Here is a tiny trained network, its code and every weight. The questions are about switching its units off for an input and a target symbol, where a switched-off unit gives its printed mean instead of its output.

import numpy as np


def w(rows, s, z=0):
    codes = np.array(rows[::2]) - 128.0
    scale = np.full(codes.shape[1], s)
    scale[-1] = z or s
    return codes * scale


def f(y):
    return y / 2 * (1 + np.tanh(0.7978845608 * (y + 0.044715 * y**3)))


def softmax(a):
    e = np.exp(a - a.max(-1, keepdims=True))
    return e / e.sum(-1, keepdims=True)


def log_softmax(a):
    a = a - a.max(-1, keepdims=True)
    return a - np.log(np.exp(a).sum(-1, keepdims=True))


def net(x, mask):
    ids = ['ΛΠζητψ'.index(c) for c in x.split()]
    T = len(ids)
    res = E[ids] + P[:T]
    q, k, v = (res @ M[0].T for M in (Q, K, V))
    z = softmax(np.where(np.tri(T) > 0, q @ k.T / 4**0.5, -1e9)) @ v
    res = res + np.where(mask[0], z, O[0][:, -1]) @ O[0][:, :-1]
    y = f(res @ A[0][:, :-1].T + A[0][:, -1])
    res = res + np.where(mask[1:13], y, B[0][:, -1]) @ B[0][:, :-1]
    return log_softmax(res[-1] @ U[:, :-1].T + U[:, -1])


Q, K, V, O, A, B = {}, {}, {}, {}, {}, {}
E = w([
[80,2,210,162],'Λ',
[87,115,122,129],'Π',
[84,135,210,207],'ζ',
[78,55,159,18],'η',
[80,153,149,90],'τ',
[219,90,181,127],'ψ',
],0.016)
P = w([
[89,145,255,127],'0',
[100,135,214,130],'1',
[137,173,192,126],'2',
[140,166,142,110],'3',
[147,185,97,93],'4',
[171,214,80,103],'5',
[186,195,75,105],'6',
],0.0073)
Q[0] = w([
[122,95,8,155],'h1',
[69,122,143,63],'h1',
[214,153,2,95],'h1',
[67,107,161,115],'h1',
],0.0098)
K[0] = w([
[67,158,253,182],'h1',
[167,156,105,144],'h1',
[111,109,234,113],'h1',
[183,203,75,146],'h1',
],0.013)
V[0] = w([
[148,203,101,156],'h1',
[199,146,147,252],'h1',
[144,80,158,129],'h1',
[204,40,128,4],'h1',
],0.011)
O[0] = w([
[49,175,223,153,3],'h1',
[193,213,198,254,75],'h1',
[236,50,121,66,204],'h1',
[168,129,156,34,132],'h1',
],0.0082,0.0069)
A[0] = w([
[110,48,245,143,90],'n1',
[175,96,169,191,171],'n2',
[190,114,248,94,123],'n3',
[73,93,114,114,90],'n4',
[199,186,101,107,73],'n5',
[107,122,122,147,147],'n6',
[27,132,189,96,82],'n7',
[134,77,122,84,131],'n8',
[150,127,133,198,213],'n9',
[74,174,202,176,95],'n10',
[73,74,161,217,133],'n11',
[175,163,160,48,255],'n12',
],0.012,0.0057)
B[0] = w([
[99,181,79,186,255],'n1',
[208,114,79,53,217],'n2',
[119,119,119,253,217],'n3',
[91,162,165,70,172],'n4',
[97,168,168,192,134],'n5',
[203,175,130,78,136],'n6',
[96,228,35,173,161],'n7',
[93,115,147,150,253],'n8',
[171,116,151,18,179],'n9',
[50,54,96,176,164],'n10',
[200,197,144,83,213],'n11',
[75,194,167,192,227],'n12',
],0.0074,0.013)
U = w([
[181,124,171,84,201],'Λ',
[115,220,88,125,94],'Π',
[252,158,142,49,224],'ζ',
[125,55,254,93,112],'η',
[153,172,229,171,100],'τ',
[174,37,102,139,4],'ψ',
],0.008,0.0024)

Each question gives the input, a string of symbols that net reads in full, and the target symbol t.
The units are the heads (4 rows each of Q, K, V and O) and the neurons (one row each of A and B). Each row of codes is followed by its name. A weight is (code - 128) times the scale printed after its matrix; where a second scale follows, it is the last column's (O, A, B and U).
mask holds one flag per unit, heads first, then neurons. A switched-off unit (its flag False) gives its mean, the last column of its rows in O or B, instead of its output. The means were averaged over made-up inputs and are rounded, as every weight is.
A unit's drop is (log p(t) with every unit on - log p(t) with that unit switched off) / (log p(t) with every unit on - log p(t) with every unit switched off).
The circuit of an input: a set's keep is (log p(t) with only the set's units on - log p(t) with every unit switched off) / (log p(t) with every unit on - log p(t) with every unit switched off). Starting from the 12 units with the biggest drops (on a tie, the unit counted first), units are removed one at a time, each time the one whose removal leaves the highest keep (on an exact tie, the one counted first), for as long as the keep stays at least 0.8.
units of the circuit, in order: the units of the circuit, biggest drop first
most important unit: the unit with the biggest drop
k most important neurons: the k neurons with the biggest drops, biggest first
drop when u is switched off: that unit's drop, to one decimal
input Λ Λ Λ Λ, target ψ: units of the circuit, in order : (h1; n11; n3)
input η Λ ψ Λ, target τ: units of the circuit, in order : (h1; n3)
input Λ Π η, target Π: units of the circuit, in order : (n7; h1)
input Λ Λ ψ, target τ: 2 most important neurons : (n3; n12)
input η ζ Λ Λ τ Λ ψ, target τ: units of the circuit, in order : (n12; n5; n3)
input Λ ψ η, target τ: 2 most important neurons : (n12; n3)
input Λ Λ Λ ζ Λ, target ζ: units of the circuit, in order : (h1; n11; n2; n9)
input Λ ψ τ, target τ: units of the circuit, in order : (h1; n2; n12)
input ψ Λ Λ, target τ: 4 most important neurons : (n3; n1; n12; n10)
input ζ ζ η, target η: 2 most important neurons : (n1; n8)
input ζ ζ ζ ζ Π, target ζ: most important unit : h1
input Λ Λ τ ζ τ η, target Π: units of the circuit, in order : (h1; n7)
input η Λ Λ ζ Λ, target ζ: drop when n3 is switched off : 0.0
input ζ ζ τ Λ, target Π: drop when n7 is switched off : 0.3
input Λ ζ η Λ η Λ, target η: drop when n4 is switched off : 0.1
input ζ Λ ζ ζ ζ, target ζ: drop when n9 is switched off : 0.6
